Small tables with named rows and columns. After each table, cells are looked up by row and column.

gug =
	basak	kibizu	tuz	zudi	medefu	vig	siv
fomefoz	92	50	27	90	136	94	61
moku	43	82	58	131	44	59	42
zor	140	148	132	174	249	79	223
lozavi	90	102	40	177	160	97	83

moku, basak => 43
moku, zudi => 131
fomefoz, medefu => 136
fomefoz, vig => 94
lozavi, zudi => 177
zor, zudi => 174
fomefoz, tuz => 27
fomefoz, basak => 92
lozavi, siv => 83
zor, tuz => 132
fomefoz, kibizu => 50
lozavi, basak => 90
moku, kibizu => 82

sefe =
	rezala	lun	gipil	leperaf	divibuz	lobafu	lif
moz	37246	68367	43582	15791	29675	29392	41829
mulo	52595	65337	31958	59846	81696	38797	30953
detulir	31336	61185	80303	43764	58375	38182	49988

What is the divibuz of detulir in sefe?
58375
What is the gipil of moz in sefe?
43582
What is the leperaf of moz in sefe?
15791
What is the lif of detulir in sefe?
49988
What is the lif of mulo in sefe?
30953
What is the lobafu of detulir in sefe?
38182
What is the leperaf of mulo in sefe?
59846
What is the gipil of mulo in sefe?
31958
What is the lun of detulir in sefe?
61185
What is the lobafu of moz in sefe?
29392
What is the lobafu of mulo in sefe?
38797
What is the divibuz of mulo in sefe?
81696
What is the rezala of mulo in sefe?
52595
Which row has the largest divibuz? mulo

Table medeg
	lomegar	satu	tig	zasalot	bavato	ruva	loluka	nad	ligim	rukinim
tof	0.51	0.32	0.66	0.63	0.20	0.60	0.48	0.71	0.34	0.62
roto	0.38	0.46	0.75	0.28	0.45	0.52	0.50	0.66	0.53	0.35
zizeto	0.40	0.68	0.83	0.52	0.29	0.27	0.60	0.45	0.38	0.59
bon	0.65	0.52	0.49	0.42	0.66	0.81	0.43	0.51	0.63	0.47
ginav	0.42	0.57	0.66	0.75	0.25	0.45	0.37	0.46	0.70	0.34
nuli	0.46	0.68	0.31	0.27	0.45	0.20	0.19	0.62	0.51	0.68
gav	0.75	0.28	0.72	0.27	0.19	0.41	0.32	0.50	0.45	0.37
rovol	0.54	0.73	0.53	0.46	0.47	0.60	0.57	0.44	0.75	0.68
pom	0.42	0.49	0.62	0.55	0.63	0.48	0.55	0.67	0.60	0.40
fuduz	0.54	0.47	0.51	0.51	0.71	0.42	0.60	0.52	0.43	0.32
mulap	0.58	0.41	0.60	0.33	0.49	0.72	0.61	0.54	0.39	0.78

What is the tig of bon in medeg? 0.49
What is the rukinim of ginav in medeg? 0.34
What is the tig of nuli in medeg? 0.31
What is the zasalot of gav in medeg? 0.27
What is the ruva of gav in medeg? 0.41
What is the bavato of fuduz in medeg? 0.71
What is the satu of tof in medeg? 0.32
What is the zasalot of pom in medeg? 0.55
What is the zasalot of mulap in medeg? 0.33
What is the nad of ginav in medeg? 0.46
What is the loluka of pom in medeg? 0.55
What is the satu of ginav in medeg? 0.57
What is the lomegar of pom in medeg? 0.42
What is the rukinim of roto in medeg? 0.35
What is the ligim of fuduz in medeg? 0.43
What is the nad of mulap in medeg? 0.54
Which row has the largest ligim? rovol

nagofe =
|  | nor | ragon | riluver | rebir | tis | kon | ribuz |
|---|---|---|---|---|---|---|---|
| lil | 68 | 139 | 186 | 112 | 135 | 146 | 201 |
| kel | 103 | 176 | 137 | 46 | 139 | 136 | 164 |
| pek | 137 | 158 | 170 | 182 | 153 | 146 | 105 |
| zafasok | 183 | 135 | 184 | 150 | 112 | 104 | 132 |

nor of lil is 68
kon of lil is 146
ribuz of pek is 105
nor of zafasok is 183
ribuz of kel is 164
ragon of lil is 139
rebir of kel is 46
ribuz of zafasok is 132
tis of lil is 135
nor of pek is 137
kon of zafasok is 104
ribuz of lil is 201
kon of kel is 136
tis of pek is 153
ragon of pek is 158
riluver of pek is 170

neso:
	benokiv	filiriz	gipu
dapu	1.492	4.745	3.920
fusat	5.412	7.061	3.018
bifi	8.047	5.108	3.979
riv	3.848	3.941	4.013
rez	5.198	8.581	3.014
lop	3.882	2.823	1.757
sunefak	4.456	2.952	2.602
gel	3.639	4.655	2.618

fusat, filiriz -> 7.061
lop, filiriz -> 2.823
rez, gipu -> 3.014
gel, benokiv -> 3.639
sunefak, benokiv -> 4.456
sunefak, filiriz -> 2.952
fusat, benokiv -> 5.412
riv, gipu -> 4.013
rez, benokiv -> 5.198

zaf:
fields: modep, lotoz, kupebif, dazipo, taka, daz, gog, vel, zem, zasagek
vig: [-0.147, -0.455, 0.375, -0.044, -0.657, 0.134, -0.685, 0.646, -0.148, 0.303]
mugus: [-0.104, -0.173, 0.003, -0.100, -0.222, -0.087, -0.247, 0.086, -0.113, 0.015]
geki: [-0.051, -0.230, 0.145, -0.060, -0.312, 0.027, -0.348, 0.308, -0.101, 0.165]
nameki: [-0.362, -0.099, 0.267, 0.185, -0.307, 0.083, -0.163, 0.087, 0.121, -0.188]
votomo: [-0.196, -0.805, 0.338, -0.067, -0.905, 0.716, -0.723, 0.463, -0.350, 0.046]
nat: [0.012, -0.411, 0.286, -0.170, -0.565, -0.072, -0.736, 0.745, -0.208, 0.509]
tofe: [-0.256, -0.046, 0.130, 0.087, -0.185, -0.051, -0.117, 0.027, 0.069, -0.132]
tupaf: [-0.039, -0.199, 0.135, -0.065, -0.282, -0.022, -0.337, 0.310, -0.090, 0.183]
satokur: [0.006, -0.094, -0.096, -0.109, -0.056, -0.039, -0.080, -0.042, -0.112, -0.010]

What is the taka of geki in zaf? -0.312
What is the kupebif of tofe in zaf? 0.130
What is the lotoz of satokur in zaf? -0.094
What is the taka of nat in zaf? -0.565
What is the lotoz of geki in zaf? -0.230
What is the lotoz of tupaf in zaf? -0.199
What is the dazipo of votomo in zaf? -0.067
What is the dazipo of tofe in zaf? 0.087
What is the vel of mugus in zaf? 0.086
What is the vel of nameki in zaf? 0.087
What is the gog of tofe in zaf? -0.117
What is the modep of satokur in zaf? 0.006
What is the daz of tupaf in zaf? -0.022
What is the zasagek of mugus in zaf? 0.015
What is the vel of satokur in zaf? -0.042
What is the modep of mugus in zaf? -0.104
What is the lotoz of votomo in zaf? -0.805
What is the kupebif of votomo in zaf? 0.338
What is the zem of mugus in zaf? -0.113
What is the lotoz of mugus in zaf? -0.173

